Here is a tiny trained network, its code and every weight. The questions are about switching its units off for an input and a target symbol, where a switched-off unit gives its printed mean instead of its output.

import numpy as np


def w(rows, s, z=0):
    codes = np.array(rows[::2]) - 128.0
    scale = np.full(codes.shape[1], s)
    scale[-1] = z or s
    return codes * scale


def f(y):
    return y / 2 * (1 + np.tanh(0.7978845608 * (y + 0.044715 * y**3)))


def softmax(a):
    e = np.exp(a - a.max(-1, keepdims=True))
    return e / e.sum(-1, keepdims=True)


def log_softmax(a):
    a = a - a.max(-1, keepdims=True)
    return a - np.log(np.exp(a).sum(-1, keepdims=True))


def net(x, mask):
    ids = ['αβγδζμξστψω'.index(c) for c in x.split()]
    T = len(ids)
    res = E[ids] + P[:T]
    u = 0
    for l in range(2):
        r = res
        for j in range(2):
            rows = slice(2 * j, 2 * j + 2)
            q, k, v = (r @ M[l][rows].T for M in (Q, K, V))
            z = softmax(np.where(np.tri(T) > 0, q @ k.T / 2**0.5, -1e9)) @ v
            o = O[l][rows]
            res = res + np.where(mask[u + j], z, o[:, -1]) @ o[:, :-1]
        u += 2
        y = f(res @ A[l][:, :-1].T + A[l][:, -1])
        res = res + np.where(mask[u : u + 4], y, B[l][:, -1]) @ B[l][:, :-1]
        u += 4
    return log_softmax(res[-1] @ U[:, :-1].T + U[:, -1])


Q, K, V, O, A, B = {}, {}, {}, {}, {}, {}
E = w([
[125,119,137,97,140,141,106],'α',
[87,120,101,117,137,142,111],'β',
[159,124,193,114,206,122,142],'γ',
[86,111,119,154,98,134,125],'δ',
[135,122,210,197,109,107,189],'ζ',
[175,170,147,157,185,137,222],'μ',
[143,194,93,10,99,117,116],'ξ',
[132,151,83,172,112,135,243],'σ',
[91,109,99,101,78,134,69],'τ',
[112,133,59,88,205,141,87],'ψ',
[167,109,150,114,73,170,122],'ω',
],0.011)
P = w([
[100,174,144,156,123,126,103],'0',
[96,126,150,129,136,168,166],'1',
[92,97,92,181,158,23,107],'2',
[153,216,141,168,108,142,75],'3',
[84,118,164,91,129,177,183],'4',
[138,79,88,178,149,26,110],'5',
[187,213,117,161,98,144,78],'6',
[57,129,178,58,126,171,190],'7',
[180,66,84,169,136,27,106],'8',
[220,194,93,148,85,155,85],'9',
[21,142,186,27,128,160,196],'10',
[225,48,68,155,120,35,98],'11',
[254,164,76,143,55,177,76],'12',
[24,100,147,25,131,175,176],'13',
],0.0094)
Q[0] = w([
[178,172,134,114,95,174,102],'0.h0',
[19,90,188,33,140,162,250],'0.h0',
[156,84,118,169,164,53,137],'0.h1',
[109,45,56,147,103,42,81],'0.h1',
],0.013)
K[0] = w([
[77,118,170,74,139,158,80],'0.h0',
[251,87,46,175,108,127,70],'0.h0',
[204,124,138,127,156,66,177],'0.h1',
[170,154,131,66,119,105,193],'0.h1',
],0.012)
V[0] = w([
[160,144,122,143,159,160,235],'0.h0',
[158,76,255,110,69,123,121],'0.h0',
[137,214,62,86,90,95,151],'0.h1',
[209,112,118,173,120,109,172],'0.h1',
],0.0084)
O[0] = w([
[158,132,25,153,128,205,149,151],'0.h0',
[192,99,254,127,99,195,97,124],'0.h0',
[169,143,114,38,97,99,204,156],'0.h1',
[146,50,109,127,153,106,141,10],'0.h1',
],0.0077,0.0011)
A[0] = w([
[187,236,174,84,48,224,139,226],'0.n0',
[107,2,142,152,155,84,77,186],'0.n1',
[63,118,152,49,205,238,203,253],'0.n2',
[49,99,139,113,48,215,182,194],'0.n3',
],0.0076,0.003)
B[0] = w([
[182,222,120,193,127,255,63,253],'0.n0',
[52,49,112,216,150,86,71,177],'0.n1',
[4,173,175,69,190,157,186,232],'0.n2',
[36,136,156,73,50,209,151,215],'0.n3',
],0.0055,0.0053)
Q[1] = w([
[181,186,128,197,122,135,66],'1.h0',
[122,113,80,126,96,92,135],'1.h0',
[148,219,91,127,72,254,66],'1.h1',
[108,138,217,32,150,111,248],'1.h1',
],0.0074)
K[1] = w([
[55,148,169,81,154,185,157],'1.h0',
[93,96,112,141,148,99,125],'1.h0',
[9,153,150,55,112,151,124],'1.h1',
[171,97,75,108,85,122,72],'1.h1',
],0.011)
V[1] = w([
[53,99,137,106,172,133,149],'1.h0',
[114,200,121,93,83,193,134],'1.h0',
[161,155,154,137,247,125,159],'1.h1',
[132,118,105,60,167,137,59],'1.h1',
],0.011)
O[1] = w([
[88,108,147,84,162,71,145,246],'1.h0',
[68,127,131,140,88,125,107,255],'1.h0',
[139,66,117,72,251,208,128,87],'1.h1',
[189,184,112,195,234,83,9,105],'1.h1',
],0.011,0.0062)
A[1] = w([
[157,159,117,184,123,58,43,2],'1.n0',
[112,185,135,179,61,29,114,151],'1.n1',
[112,148,198,114,39,139,166,64],'1.n2',
[151,115,2,106,133,77,155,128],'1.n3',
],0.0089,0.0034)
B[1] = w([
[46,91,169,254,171,220,251,151],'1.n0',
[215,185,94,92,170,99,183,248],'1.n1',
[183,65,214,127,150,128,108,254],'1.n2',
[200,78,124,169,68,133,47,158],'1.n3',
],0.0085,0.012)
U = w([
[158,102,191,174,80,212,73,5],'α',
[253,177,140,23,117,21,80,227],'β',
[139,136,135,209,162,183,226,43],'γ',
[84,85,161,170,199,64,20,162],'δ',
[31,179,28,50,174,27,207,140],'ζ',
[91,129,69,76,115,209,255,70],'μ',
[188,106,78,200,43,160,82,229],'ξ',
[223,68,162,102,213,223,144,54],'σ',
[61,187,117,195,103,128,19,211],'τ',
[11,60,186,85,62,75,163,74],'ψ',
[77,161,71,219,110,152,138,151],'ω',
],0.0052,0.003)

Each question gives the input, a string of symbols that net reads in full, and the target symbol t.
The units are the heads (2 rows each of Q, K, V and O) and the neurons (one row each of A and B). Each row of codes is followed by its name. A weight is (code - 128) times the scale printed after its matrix; where a second scale follows, it is the last column's (O, A, B and U).
mask holds one flag per unit, layer by layer, with each layer's heads first. A switched-off unit (its flag False) gives its mean, the last column of its rows in O or B, instead of its output. The means were averaged over made-up inputs and are rounded, as every weight is.
A unit's drop is (log p(t) with every unit on - log p(t) with that unit switched off) / (log p(t) with every unit on - log p(t) with every unit switched off).
The circuit of an input: a set's keep is (log p(t) with only the set's units on - log p(t) with every unit switched off) / (log p(t) with every unit on - log p(t) with every unit switched off). Starting from all 12 units, units are removed one at a time, each time the one whose removal leaves the highest keep (on an exact tie, the one counted first), for as long as the keep stays at least 0.8.
units of the circuit, in order: the units of the circuit, biggest drop first
unit that matters most: the unit with the biggest drop
k most important neurons: the k neurons with the biggest drops, biggest first
k most important neurons of layer l: the k neurons of layer l with the biggest drops, biggest first
which heads matter: for each layer, one digit per head in row order, 1 if its drop is at least 0.15 and else 0, layers parted by /
input τ σ τ ζ β γ τ γ, target β: unit that matters most => 1.h1
input ξ δ τ ω δ, target α: which heads matter => 01 / 10
input δ α τ τ σ β γ α ψ α τ ζ τ, target γ: which heads matter => 00 / 01
input α δ ζ δ τ τ μ ξ β τ δ, target β: which heads matter => 10 / 01
input γ α δ τ γ β δ ζ γ δ, target α: which heads matter => 10 / 01
input ψ ψ ω ζ δ δ α σ γ γ, target ψ: which heads matter => 00 / 11
input μ τ δ μ τ δ α σ δ, target ξ: units of the circuit, in order => (1.n3; 0.h0; 0.n2)
input δ α τ ξ γ δ ζ σ γ τ α τ δ μ, target β: units of the circuit, in order => (1.h1; 0.h0; 1.n1)
input δ γ δ δ ω δ, target δ: units of the circuit, in order => (1.h1; 0.h1; 0.n1; 1.n1)
input δ δ ζ, target ψ: units of the circuit, in order => (1.h1; 0.n0)
input γ δ δ δ γ δ τ δ γ τ α, target β: which heads matter => 10 / 01
input δ τ δ δ, target γ: 2 most important neurons of layer 0 => (0.n2; 0.n3)
input σ σ ω, target ξ: 2 most important neurons => (1.n3; 0.n0)
input α γ δ ψ ψ, target ζ: units of the circuit, in order => (1.n2; 0.h0)
input δ σ δ γ δ τ ω τ σ δ τ ψ, target ξ: 2 most important neurons of layer 1 => (1.n3; 1.n1)
input σ γ ξ δ ψ τ δ ξ δ, target β: which heads matter => 01 / 00
input τ σ τ γ ζ, target β: most important neuron of layer 1 => (1.n1)
input γ δ γ σ δ ζ τ, target β: 2 most important neurons => (1.n1; 0.n3)
input α γ α τ μ δ δ, target μ: units of the circuit, in order => (1.h1; 1.n2; 0.h0)
input δ γ δ, target δ: unit that matters most => 1.h1
input τ δ α δ σ τ ψ ξ τ τ, target ω: units of the circuit, in order => (1.h1; 1.n0; 1.n2)
input γ σ τ α μ σ τ μ γ δ ζ τ α, target α: 3 most important neurons => (0.n0; 0.n3; 1.n1)
input τ δ σ δ γ γ σ, target σ: units of the circuit, in order => (1.h1; 0.n2)
input δ ψ δ τ α δ α β γ δ μ δ, target σ: units of the circuit, in order => (1.h1; 0.n2)
input σ α τ, target ξ: 3 most important neurons of layer 0 => (0.n2; 0.n0; 0.n3)
